Below are the code and all the weights of a small trained network. Each question names an input and a class and asks about switching units off, where a switched-off unit gives its printed mean instead of its output.

import numpy as np


def w(rows, s, z=0):
    codes = np.array(rows[::2]) - 128.0
    scale = np.full(codes.shape[1], s)
    scale[-1] = z or s
    return codes * scale


def f(y):
    return np.maximum(y, 0)


def log_softmax(a):
    a = a - a.max(-1, keepdims=True)
    return a - np.log(np.exp(a).sum(-1, keepdims=True))


def net(x, mask):
    res = np.array(x, float).reshape(1, 8) / 4 @ E
    y = f(res @ A[0][:, :-1].T + A[0][:, -1])
    res = res + np.where(mask, y, B[0][:, -1]) @ B[0][:, :-1]
    return log_softmax(res[-1] @ U[:, :-1].T + U[:, -1])


A, B = {}, {}
E = w([
[135,95,178,189,164],'x0',
[186,141,151,214,121],'x1',
[200,44,83,89,106],'x2',
[254,200,153,133,107],'x3',
[140,124,230,68,70],'x4',
[126,6,148,169,124],'x5',
[91,158,157,184,32],'x6',
[76,134,160,85,120],'x7',
],0.0083)
A[0] = w([
[155,124,166,16,149,201],'neuron 1',
[129,81,127,139,91,126],'neuron 2',
[150,115,157,12,122,139],'neuron 3',
[110,144,121,143,241,229],'neuron 4',
[137,126,200,154,151,115],'neuron 5',
[171,144,159,171,136,219],'neuron 6',
[153,151,158,224,111,197],'neuron 7',
[77,90,139,157,130,148],'neuron 8',
[180,141,89,133,128,51],'neuron 9',
[121,169,155,169,120,204],'neuron 10',
[108,42,130,124,99,184],'neuron 11',
[107,144,9,132,125,175],'neuron 12',
[190,149,99,139,125,153],'neuron 13',
[66,134,162,130,90,158],'neuron 14',
[149,79,82,152,171,216],'neuron 15',
[163,114,173,196,115,255],'neuron 16',
[117,72,104,128,105,116],'neuron 17',
[98,138,136,78,84,187],'neuron 18',
],0.013,0.0031)
B[0] = w([
[186,10,40,109,129,238],'neuron 1',
[118,210,79,113,161,183],'neuron 2',
[148,78,48,91,135,230],'neuron 3',
[70,150,130,218,140,239],'neuron 4',
[146,113,88,116,98,199],'neuron 5',
[115,161,127,164,45,222],'neuron 6',
[173,145,120,134,69,255],'neuron 7',
[91,143,126,60,143,208],'neuron 8',
[114,96,140,97,101,174],'neuron 9',
[82,96,132,124,58,210],'neuron 10',
[125,163,66,102,191,232],'neuron 11',
[159,148,49,63,139,226],'neuron 12',
[111,92,103,113,76,201],'neuron 13',
[107,58,142,2,88,218],'neuron 14',
[98,172,106,175,126,230],'neuron 15',
[152,178,99,160,71,252],'neuron 16',
[120,175,67,151,174,185],'neuron 17',
[113,48,103,100,152,205],'neuron 18',
],0.0089,0.0087)
U = w([
[160,84,177,166,183,28],'0',
[138,166,183,167,7,150],'1',
[169,83,55,19,108,168],'2',
[119,255,69,168,221,176],'3',
[195,154,156,118,176,16],'4',
[127,63,107,158,165,253],'5',
[19,82,203,51,149,92],'6',
[155,102,241,145,199,19],'7',
],0.0093,0.005)

Each question gives the input, the list of numbers given to net, and the class t.
The units are the neurons (one row each of A and B). Each row of codes is followed by its name. A weight is (code - 128) times the scale printed after its matrix; where a second scale follows, it is the last column's (A, B and U).
mask holds one flag per neuron, in row order. A switched-off neuron (its flag False) gives its mean, the last column of its row in B, instead of its output. The means were averaged over made-up inputs and are rounded, as every weight is.
A unit's drop is (log p(t) with every unit on - log p(t) with that unit switched off) / (log p(t) with every unit on - log p(t) with every unit switched off).
The circuit of an input: a set's keep is (log p(t) with only the set's units on - log p(t) with every unit switched off) / (log p(t) with every unit on - log p(t) with every unit switched off). Starting from the 12 units with the biggest drops (on a tie, the unit counted first), units are removed one at a time, each time the one whose removal leaves the highest keep (on an exact tie, the one counted first), for as long as the keep stays at least 0.8.
units of the circuit, in order: the units of the circuit, biggest drop first
top k neurons: the k neurons with the biggest drops, biggest first
drop when u is switched off: that unit's drop, to one decimal
input [-3,2,-3,0,-1,-5,-6,1], class 3: units of the circuit, in order	[neuron 4]
input [-7,6,-8,0,2,5,-8,-2], class 1: units of the circuit, in order	[neuron 11; neuron 12; neuron 3]
input [-5,5,-8,-5,1,7,5,4], class 6: units of the circuit, in order	[neuron 1; neuron 14]
input [-7,8,-5,-5,-2,6,7,6], class 6: units of the circuit, in order	[neuron 1; neuron 14]
input [1,7,-6,-6,-2,1,-6,5], class 3: top 2 neurons	[neuron 4; neuron 1]
input [1,-5,1,0,3,-3,8,-3], class 6: top 2 neurons	[neuron 1; neuron 12]
input [1,8,-8,-7,3,7,-2,6], class 6: top 3 neurons	[neuron 14; neuron 8; neuron 1]
input [-8,-2,-8,-1,-7,-1,8,4], class 2: drop when neuron 12 is switched off	1.4
input [4,-8,2,-2,-6,6,5,4], class 3: drop when neuron 17 is switched off	0.1
input [0,0,5,3,-5,0,-4,-8], class 3: drop when neuron 14 is switched off	0.3
